[.04,.02,.09,-.03,.07,-.03,-.14,.50,-.21,-.21,.00,-.02,-.04,-.03,-.24,.05,.03,.15,.93,.03] : 0
[.02,.00,-.10,-.02,.01,.11,.03,-.23,-.13,.07,.00,.09,-.06,-.10,-.10,-.03,.00,-.17,.25,-.07] : 7
[-.02,.01,-.02,-.08,.09,.12,.07,-.07,-.05,-.02,-.06,-.10,-.02,.01,-.19,.00,.01,.04,.23,-.04] : 6
[.00,-.05,-.14,.04,-.17,.13,.05,-.03,-.13,.11,-.07,.10,-.05,-.13,.02,-.04,-.01,-.07,-.12,-.01] : 6
[.02,-.05,-.08,-.07,.00,.06,-.03,.28,.00,-.06,-.17,.02,-.05,.00,-.23,.00,.02,-.03,.51,-.01] : 2
[.03,-.11,-.02,-.06,-.04,.06,.00,.06,.08,.04,-.18,-.02,.01,.08,-.13,.01,.01,-.01,.00,-.01] : 4
[-.01,.00,.01,.00,-.02,.05,.06,-.28,-.04,.08,-.01,.01,-.04,.03,.00,-.01,.00,-.21,-.20,-.04] : 9
[.08,-.14,-.15,-.02,-.16,.02,-.15,.48,.02,-.02,-.12,.07,.02,.07,-.22,-.01,.02,-.09,-.07,-.05] : 1
[-.01,-.07,.00,-.07,.04,.13,-.03,-.01,-.43,-.04,.12,-.08,.03,.03,-.13,.04,.00,.09,.30,-.04] : 5
[-.03,.04,-.08,-.03,.01,.08,.01,.17,-.25,-.08,-.02,-.01,-.06,-.11,-.08,.00,.01,.02,.55,.02] : 5
[-.01,-.01,-.15,-.01,-.13,.10,.03,.18,-.10,.02,-.07,.10,-.08,-.13,-.11,-.02,.00,-.05,.14,-.04] : 4
[.00,-.07,.15,-.24,.13,.07,.00,-.38,-.03,-.03,.26,-.11,.02,.15,-.19,.05,.03,-.17,.14,-.09] : 10
[.00,-.08,.03,-.05,-.02,.14,.06,-.52,-.01,.14,.06,-.05,.02,.06,.00,-.01,.00,-.11,-.41,-.09] : 8
[.03,-.02,-.10,.05,.02,.06,-.07,.38,-.07,-.09,-.12,.13,-.06,-.18,-.26,.00,.01,-.05,.53,-.01] : 0
[-.03,.06,-.02,-.09,.09,.03,.00,-.11,-.22,-.10,.10,-.04,-.06,-.14,-.21,.01,.02,-.21,.40,-.09] : 8
[-.04,.05,-.10,-.08,-.02,.10,.01,-.02,-.25,-.03,.10,-.04,-.03,-.12,-.02,.00,.00,-.07,.17,-.06] : 8
[-.06,-.06,.13,-.06,.20,.09,-.02,-.10,.11,-.08,.17,-.10,.04,.10,-.04,.06,.01,.27,.50,-.02] : 6
[.01,.02,-.14,.13,-.05,.11,.09,-.09,-.16,.06,-.01,.12,-.04,-.19,.11,-.03,-.02,.08,.31,.07] : 5
[.01,-.02,-.21,-.11,-.06,.00,-.06,.54,-.30,-.16,-.07,.00,-.08,-.16,-.28,.00,.02,-.04,.78,-.03] : 2
[.07,.01,.16,-.04,.44,-.02,.09,-.83,-.06,-.13,.21,.14,-.10,-.02,-.35,.02,.02,-.25,.89,-.07] : 9
[.00,.01,-.20,.01,-.16,.10,-.09,.62,-.26,-.12,.05,.08,-.04,-.27,-.25,.01,.01,.02,.65,-.01] : 1
[.02,.05,-.06,.03,-.03,.07,.02,-.09,-.24,.01,.08,.12,-.08,-.17,-.14,-.01,.00,-.18,.50,-.02] : 6
[.00,.00,-.06,.04,-.05,.06,.07,-.19,-.02,.11,-.11,.11,-.06,-.04,.00,-.03,-.01,-.12,-.02,-.02] : 6
[-.01,-.05,.04,-.17,.14,.03,-.01,.01,.11,-.11,-.11,-.13,.02,.12,-.25,.02,.02,-.01,.18,-.06] : 5
[-.05,.00,-.02,-.22,.31,.02,-.03,.20,.08,-.19,-.14,-.23,-.02,.00,-.27,.03,.02,.19,.36,-.06] : 4
[.01,-.03,.00,-.04,.16,.08,.03,-.01,-.09,-.08,-.01,.05,-.05,-.07,-.25,.00,.01,-.04,.63,.00] : 5
[-.02,.02,.01,-.03,.09,.10,.09,-.20,-.13,.03,-.05,-.01,-.07,-.12,.00,-.02,.00,.01,.22,-.01] : 7
[.05,-.13,-.14,-.17,-.09,.06,-.03,.18,.08,.03,-.21,-.05,.03,.05,-.23,-.01,.02,-.07,-.07,-.07] : 3
[-.02,-.03,-.05,.01,.11,.13,.05,-.15,-.19,.00,.04,.01,-.06,-.10,-.04,-.01,.00,.02,.43,-.03] : 6
[-.01,-.14,.09,-.27,.41,.08,.02,-.50,.23,-.02,.09,-.21,.05,.22,-.29,.02,.02,.06,.17,-.15] : 9
[-.01,-.07,-.06,-.04,-.09,.06,-.02,.38,.05,.00,-.21,-.05,.00,.14,-.13,.00,.01,.09,.00,.00] : 3
[-.01,.06,.20,.00,.15,-.07,.04,-.44,-.11,-.07,.20,.03,-.03,.03,-.03,.03,.01,-.23,-.01,-.02] : 10
[.04,-.16,-.24,-.08,.01,.23,.02,-.04,-.02,.10,-.02,-.03,.00,-.09,-.28,-.03,.00,-.03,.31,-.10] : 4
[-.05,.05,-.02,.00,-.12,.08,-.02,.15,-.20,.00,.11,.00,-.04,-.08,.05,.02,.00,-.05,.08,.00] : 7
[.03,-.07,.06,-.05,.10,.06,-.01,.07,.09,-.08,-.06,.03,-.02,.06,-.25,.02,.02,-.02,.51,.00] : 3
[-.05,-.03,.02,-.11,.12,.18,.01,.00,-.08,-.05,.14,-.11,.00,-.03,-.13,.04,.01,.14,.27,-.02] : 6
